Rows lie near named flat spaces through zero. A row that begins with a name and a colon came from that space; any other row is followed by the name of its block's space that it lies nearest.
debubtagal: +0.31  +0.15  +0.22  -2.95  +2.07  +3.90  +1.23  +0.58  +1.02  +0.82  -1.33  -1.14  -1.54  +2.78  +1.42  -1.14  +0.62  -0.25  +0.23  -0.88  +0.03
libmetat: -1.26  -3.49  +1.41  -0.56  +1.00  +1.53  +2.71  +0.80  +2.23  -1.17  -0.03  +0.37  -4.82  +3.99  +1.68  +0.53  -0.21  -1.64  +1.39  -5.78  -5.58
fidubgifi: -0.03  +2.68  -1.25  -2.66  -1.15  -0.19  +0.05  -1.80  -2.33  +0.02  -0.50  -0.90  -1.92  +1.97  -1.06  +0.56  +1.90  -0.50  +0.18  -0.49  -0.78
-1.05  -0.10  -1.30  +1.96  +0.19  -0.71  -1.53  +1.39  -1.08  +0.27  +0.94  -1.38  +1.54  -0.74  +0.02  -0.36  -0.75  +0.26  -1.17  -0.79  +1.35 | fidubgifi
dodirtaga: -0.73  +0.14  +0.67  -1.13  +0.04  -0.13  +1.28  -2.00  +0.24  +0.52  -0.42  +2.01  -0.17  +2.83  -0.82  -0.03  +2.25  +0.30  +0.68  +0.90  +0.62
+0.54  -2.99  +0.82  +1.60  -2.87  -2.05  -1.40  +0.28  -0.07  -1.56  +1.16  +2.51  +3.27  -2.52  -2.71  -0.55  -2.95  -1.29  -2.13  +0.17  -0.43 | debubtagal
-0.19  -1.10  -0.23  -0.18  +1.17  +0.41  +0.78  +0.61  -0.33  -1.16  +0.15  -0.29  -1.73  -0.33  +0.66  +0.57  -0.64  -0.40  +0.70  -1.54  -0.76 | libmetat
+0.38  -0.55  -0.23  +0.18  +3.12  +0.14  -0.43  +0.55  -0.85  -0.76  -0.17  +2.51  +0.21  -1.15  +2.12  +0.00  -1.62  -0.03  -0.82  +2.25  -1.28 | fidubgifi
-0.36  +0.07  -0.13  +1.02  -0.76  +0.31  -0.65  -0.28  +0.30  -1.10  +0.21  +2.23  +1.02  +0.05  -1.07  +0.24  -1.50  -1.29  -1.05  -1.17  +0.18 | debubtagal
tamizrov: -0.70  +0.00  -0.06  -1.60  +1.23  -0.35  +0.99  +0.08  +1.80  -0.76  +0.68  -1.31  +0.11  +0.12  -0.40  -0.14  -2.05  -2.18  +0.21  +2.06  -0.02
vanuzedo: +0.53  -1.93  +2.61  -0.18  +0.19  +0.35  +1.73  +0.87  +1.90  +0.20  +1.93  -0.29  +0.57  -0.17  +3.21  -0.14  +1.42  -1.55  +0.12  -1.53  +0.71
rerolasir: -0.80  +1.77  +0.08  -0.50  +0.59  +0.67  +1.11  +0.85  +0.46  -0.20  -2.70  -0.49  -1.27  +0.51  -0.17  +0.06  -0.14  -0.31  +0.39  -0.55  -0.55
rikganof: +0.74  -0.22  -0.59  +1.17  +0.97  -0.30  +1.63  -0.41  -1.28  +0.31  +0.68  +1.45  -1.10  -0.10  -0.28  +1.66  +1.26  +0.44  -0.77  +0.66  -1.22
paletdele: -2.39  +0.96  -0.72  +0.95  -0.98  -0.16  -1.38  +0.75  -0.42  +0.71  +0.74  -1.25  -0.43  +0.90  +0.20  -0.97  +0.33  -1.53  +0.38  -0.39  +1.83
paletdele: +2.95  -0.53  -0.63  -1.46  +0.10  +0.22  +2.11  -1.05  +0.88  +0.80  -1.61  +1.73  +1.48  -0.74  -1.72  +1.42  -1.74  +0.27  -0.39  +0.39  -2.41
rigsiduk: +0.61  +0.32  -0.51  -2.16  +1.40  -1.08  +1.81  +0.45  +0.11  +1.95  -0.43  +0.07  +1.27  +0.17  +0.55  -0.35  +0.92  +1.27  -1.41  +2.68  -1.13
dodirtaga: +0.05  +0.08  -0.69  -0.42  +0.14  -0.71  +0.47  -0.40  -0.29  +0.05  -0.15  -0.41  +0.42  -0.10  +0.46  -0.39  +0.06  -0.90  -0.31  -1.10  -0.36
fidubgifi: -0.50  -0.06  +0.49  +2.58  +0.72  -0.32  -0.81  -0.51  -1.05  +0.62  +0.67  -0.80  +1.04  -1.43  -0.38  +1.67  -0.10  +0.14  -0.71  +0.87  +0.10
-1.04  +0.51  -1.45  -0.01  -0.60  +0.10  -0.24  +1.79  -1.44  +1.90  -0.32  -0.12  -1.75  +0.85  -0.26  -1.38  +0.91  -1.02  -0.84  +0.32  +0.60 | paletdele
sukodfitub: +0.15  -0.38  +0.01  -0.46  -0.10  -1.14  +1.44  +0.59  -0.07  -1.50  +0.38  -0.71  -0.40  -0.28  -0.05  -1.02  +0.63  +0.27  -1.57  -0.40  +1.32
-0.42  +1.16  +1.02  -1.13  +0.03  -0.10  -1.20  -0.61  -0.90  +1.51  +0.04  +0.89  +0.47  -1.10  +0.07  -1.26  +1.52  -1.17  +0.03  -0.44  +1.14 | sukodfitub
+0.47  +1.11  +0.61  -0.99  +0.96  +0.52  -1.09  -1.10  -0.21  -0.48  -0.32  +1.74  +0.48  -1.39  +0.56  -0.44  +1.03  -1.41  +0.19  -0.51  +0.27 | sukodfitub
rikganof: -0.03  +1.19  +0.91  +0.48  -0.69  +0.29  -2.23  +0.48  +0.41  +0.70  -0.87  -0.66  +1.38  +1.31  +0.05  -0.84  -1.21  -0.01  +0.87  -0.83  +0.49
-1.30  -0.23  -0.85  +0.37  -0.31  -0.11  +0.98  +0.73  +0.13  +0.02  +0.09  +0.11  -0.50  +0.32  -0.73  +0.50  -0.98  +0.77  -0.91  -0.17  -0.56 | sukodfitub
+0.95  -3.83  +0.26  +0.30  -1.46  -3.53  -1.98  +0.04  -1.52  +2.03  +4.47  +1.46  +2.66  -1.88  +1.84  +1.97  +0.10  +0.02  -0.34  +0.81  +2.41 | rerolasir
-0.80  +1.85  -0.17  -0.22  -1.04  -0.49  -0.73  -0.95  -0.57  -1.89  +0.93  -0.37  +1.69  +2.31  -3.32  -1.08  -2.94  -0.83  -1.10  +2.62  -0.13 | fidubgifi
+0.45  +0.68  -0.86  +0.69  -0.97  +0.34  -0.96  -1.25  -0.26  +1.24  +0.43  +0.61  +1.39  +0.93  -0.91  +2.50  -0.60  -0.01  +0.74  +0.21  -0.73 | sukodfitub
-0.39  -0.55  -1.29  +0.67  +1.15  +0.14  +0.47  -0.22  -0.43  +1.21  -0.97  +0.44  +0.44  -0.17  +0.23  +0.23  +0.20  +0.81  -0.11  +1.34  -0.45 | rigsiduk
+2.11  -2.20  +1.29  +2.34  -0.31  +0.46  -4.63  -1.22  +2.60  +2.23  +1.99  +1.38  +2.37  +0.74  +0.44  +0.21  +0.82  -0.09  -0.11  +1.03  +3.02 | dodirtaga
vanuzedo: +0.54  -0.30  -1.29  +1.06  +0.61  -0.11  -0.12  -0.45  +0.02  +0.51  -3.53  +0.45  -0.78  +0.09  -0.57  -0.84  -0.71  +1.35  +1.26  -0.17  +0.17
-2.29  +3.10  -1.06  -0.76  -1.56  -0.69  +1.15  -1.11  -1.39  -0.79  +0.88  +0.36  -2.82  -0.11  -0.16  -0.78  +2.14  +1.89  +0.42  +0.86  +0.54 | dodirtaga
+2.40  +4.17  +0.26  -1.17  -2.18  -1.06  -2.77  -1.27  -1.79  +1.67  -0.48  +0.28  +5.75  -3.92  -1.66  +0.24  +2.05  +1.25  -1.94  +7.00  +5.10 | libmetat
+0.56  -0.92  +0.07  +0.85  -1.51  +0.18  -0.07  -0.16  -1.15  -0.01  -0.80  +1.01  -0.17  +0.88  +1.30  +0.13  +2.05  +1.12  +0.60  -1.19  -0.31 | tamizrov
-0.81  -0.40  +1.83  +2.26  -0.53  -0.24  -0.97  -0.36  -0.02  +3.23  -0.66  -0.78  +0.09  -0.98  -1.03  -0.51  +2.70  -0.31  +0.80  -2.43  +0.17 | fidubgifi
debubtagal: +0.60  -1.04  +1.66  -2.48  +3.28  +2.71  +0.33  +1.59  -0.83  +0.63  -1.77  -1.78  -0.06  +0.24  +0.97  -1.37  +2.40  +0.41  +0.55  +1.78  -0.06
+0.74  -0.29  +1.78  -1.13  +0.02  -1.21  +1.64  +0.48  -0.79  -1.52  +1.13  -0.20  -1.30  +0.25  +0.43  -2.03  -0.25  -0.33  -0.47  -0.61  -0.07 | sukodfitub
+0.39  -0.10  +0.79  +0.31  -1.22  +0.67  -1.47  +0.47  +0.05  +0.82  -0.11  -1.01  +1.35  +0.41  +1.35  -0.95  -0.15  -1.79  +0.82  +0.24  +0.43 | rikganof
-3.37  +0.23  -2.22  +0.47  -1.27  -0.86  -1.13  +1.34  -1.67  +1.82  -0.14  +0.93  -0.99  +2.42  -0.95  -2.47  +1.16  -1.76  -1.59  +1.08  +2.20 | paletdele
+3.79  -2.45  +0.42  +1.40  -1.48  +1.34  -0.37  +0.38  +3.14  -1.17  -0.93  +0.38  -0.26  -1.44  -2.79  -1.84  -0.32  +0.38  +1.62  -1.36  +1.50 | vanuzedo
rerolasir: -1.47  +1.74  +0.31  -0.94  +0.87  +1.53  +1.27  +0.29  -0.33  -1.03  -2.45  +0.27  -0.74  +1.16  -0.88  -0.45  -0.28  -0.33  +1.41  +0.12  -1.99
+1.35  +1.02  +0.37  -0.86  -0.50  -0.59  -1.19  -0.19  +0.20  +0.82  -0.78  +0.57  +0.57  -1.02  -0.28  +0.28  +1.37  -0.21  -1.18  +1.22  +1.75 | libmetat
-0.09  -3.36  +1.65  -1.19  +0.19  -1.10  +4.15  +1.72  -1.34  -3.81  -0.53  -3.01  -3.07  +0.29  -0.31  -4.10  +0.75  +1.25  -2.91  -2.38  -0.03 | sukodfitub
-2.53  -1.03  +0.17  +0.32  +0.74  -2.30  +0.35  +1.31  -2.42  -0.45  -0.58  -0.25  +0.01  +1.57  +4.05  +0.10  +1.89  -0.58  +0.96  +1.71  -1.88 | vanuzedo
+1.84  +2.82  +1.12  -0.88  -0.64  -1.25  -2.89  -1.34  -0.79  +1.45  +0.27  +0.55  +5.03  -2.90  -0.70  +0.45  +1.59  +2.70  -1.88  +3.68  +3.93 | libmetat
-0.74  -0.76  -0.89  +0.76  +1.46  +1.13  +0.44  -2.90  -1.09  +0.91  -0.67  +1.12  +0.72  -0.47  -0.96  -0.74  -0.63  -0.07  +0.45  +0.65  -0.35 | rigsiduk
+0.29  -0.28  -1.49  +0.86  +0.67  -0.47  +0.10  +1.14  +0.09  +1.00  -0.05  -0.23  +1.22  +0.54  +0.47  -0.91  -0.53  -1.69  +0.30  -0.82  +1.51 | rikganof

Each name stands for a flat space through zero: a line, a plane or more. A row that begins with a name and a colon came from that space; any other row is followed by the name of the space it lies nearest, among the names in its block.
sop-vupi: -1.98  +0.90  +2.01  -0.33  +1.80  +5.79  +0.51  -4.21  +1.78  +3.53  +3.33  -3.37  +0.53  -1.16  -1.87  -1.98  -4.04  +0.36  +2.37  +1.41  +2.86
sop-vupi: +0.06  +0.17  -0.88  +1.54  -0.15  -1.43  +1.24  +0.85  +0.77  -1.20  -1.78  +0.93  -0.84  +0.99  -0.37  -0.44  +0.89  +0.78  +0.37  -1.16  -0.90
gobe-fafo: +0.41  -0.14  +0.77  -0.06  -0.91  +0.04  +0.84  -0.33  +0.77  +1.26  -0.91  +1.55  +0.01  -2.26  +0.32  -1.32  +0.03  -0.40  +1.04  -0.26  +0.35
mos-sedez: -0.12  +0.02  -0.38  -0.74  +1.55  +0.79  -0.92  +0.38  +0.62  +0.77  -1.68  -0.10  +1.22  -0.96  +0.92  +0.31  +0.28  +1.56  -0.25  +0.27  +0.90
zov-batuk: +1.42  -0.19  +0.17  +0.86  -0.17  +2.08  +2.33  -0.90  +0.32  -1.25  +0.18  +1.42  +1.79  -1.09  +1.35  -1.10  +2.65  +0.54  -0.80  +0.55  +0.42
mos-sedez: +0.51  +3.27  -1.01  -0.06  -0.69  -0.76  -0.04  -0.33  -0.32  -0.41  +1.34  -0.21  +0.27  +1.28  +0.45  -0.27  +0.54  -2.22  -0.05  -0.17  -1.13
zov-batuk: -3.02  +2.64  +0.64  +1.82  +2.90  -1.16  +0.06  +0.04  -2.03  +0.92  +0.74  -0.30  +1.19  +2.33  -0.01  +2.60  +0.67  -2.54  -0.95  +2.18  +0.20
fitat-siz: -0.25  -1.83  -2.77  +0.67  -1.48  +0.12  -1.35  -1.09  -4.17  -1.13  -2.92  +1.23  -0.29  -0.68  -2.51  +0.38  -2.15  -0.37  -1.65  -0.75  +0.03
kedo-nirur: -1.82  +0.66  -1.06  +1.29  -0.45  -0.69  -0.77  -0.34  -2.00  +0.91  -0.52  +0.67  -0.22  -0.07  -1.32  +0.62  +1.12  +0.59  -2.08  +0.94  +0.62
-1.07  -0.78  +0.18  +0.44  +0.62  -0.36  -0.81  -2.09  -0.33  -1.91  -2.01  +0.18  +0.09  -0.92  +0.95  +0.03  +0.39  -0.11  -0.68  +1.01  -1.35 | kedo-nirur
+0.19  -1.23  -0.10  -0.90  +0.69  -0.56  -2.83  +0.11  +2.13  +0.00  -0.15  -1.17  -1.69  -3.92  -2.07  -1.23  -0.18  +1.51  +2.23  -1.63  -0.10 | zov-batuk
mibir-binap: -1.45  +1.34  -0.33  +1.02  -1.93  +1.23  -1.27  +0.35  +1.10  -0.20  +1.15  +1.84  -1.63  -1.96  -1.86  +0.11  +0.96  -2.12  +0.67  -2.22  +2.10
+0.55  +0.22  -0.59  -1.28  -1.23  -1.83  -1.01  +1.51  +0.64  -0.77  -0.45  -0.08  -0.14  +0.49  +0.11  -1.20  -0.51  -0.27  +0.51  +0.01  -0.06 | mibir-binap
firaf-kedu: -1.30  +1.54  +1.16  +0.43  +0.27  -0.76  -0.03  -0.96  -1.43  +0.38  -0.34  +2.53  -1.25  -0.51  -0.60  -0.18  -0.28  -0.32  +0.95  -0.16  -0.76
-0.73  -0.58  -0.17  -1.25  +0.81  -0.27  +0.79  +0.26  +0.90  -0.34  +1.23  -0.42  -0.13  +1.93  -0.89  +1.14  -0.41  -0.03  -1.52  +0.17  +0.15 | gobe-fafo
-1.68  +1.60  +0.09  -1.37  +0.28  +3.06  +2.78  -1.64  +0.12  -1.41  +0.60  +1.53  +0.53  +0.42  -0.59  -0.35  -0.74  -0.06  +1.67  +0.74  -2.47 | mos-sedez
-2.21  +1.09  +1.50  -0.44  -0.21  -0.09  -1.46  +0.68  -0.03  +0.32  -1.10  -0.78  -2.02  +1.67  -1.48  +0.36  -0.67  +1.29  +0.75  +1.75  +1.20 | mibir-binap
-2.94  -1.33  +1.82  -1.02  -1.77  +1.35  +0.60  +1.34  -0.42  +0.37  +1.85  -1.00  +0.07  -1.46  -1.20  -1.09  -0.67  -1.76  +1.34  +0.88  +0.15 | mos-sedez
geta-runud: +1.08  +0.17  +0.41  +0.51  -0.44  +0.70  +1.13  -0.87  +0.74  -0.72  +0.32  +0.56  +1.18  +0.90  +0.01  +0.89  -1.60  -0.95  -0.29  +0.69  +0.22
+2.19  -0.07  -0.19  +0.66  -1.92  -5.14  -0.01  +3.72  -1.50  -3.50  -2.45  +3.44  -2.04  +0.89  +2.25  +1.78  +3.48  +0.02  -3.07  -0.32  -2.05 | sop-vupi
-0.51  -1.95  +1.26  +0.09  +0.76  -0.25  -1.36  +0.77  +0.03  +0.91  -0.50  -1.04  -0.15  -1.52  -0.46  -0.44  +0.50  +1.21  +0.08  +0.61  +2.30 | mos-sedez
gobe-fafo: +0.14  -0.15  -0.20  +2.65  -0.93  +0.81  -4.11  -0.06  -0.85  -1.12  -3.87  -0.10  -1.14  +0.47  +1.20  +0.81  +1.15  +1.31  +2.23  +0.08  -1.07
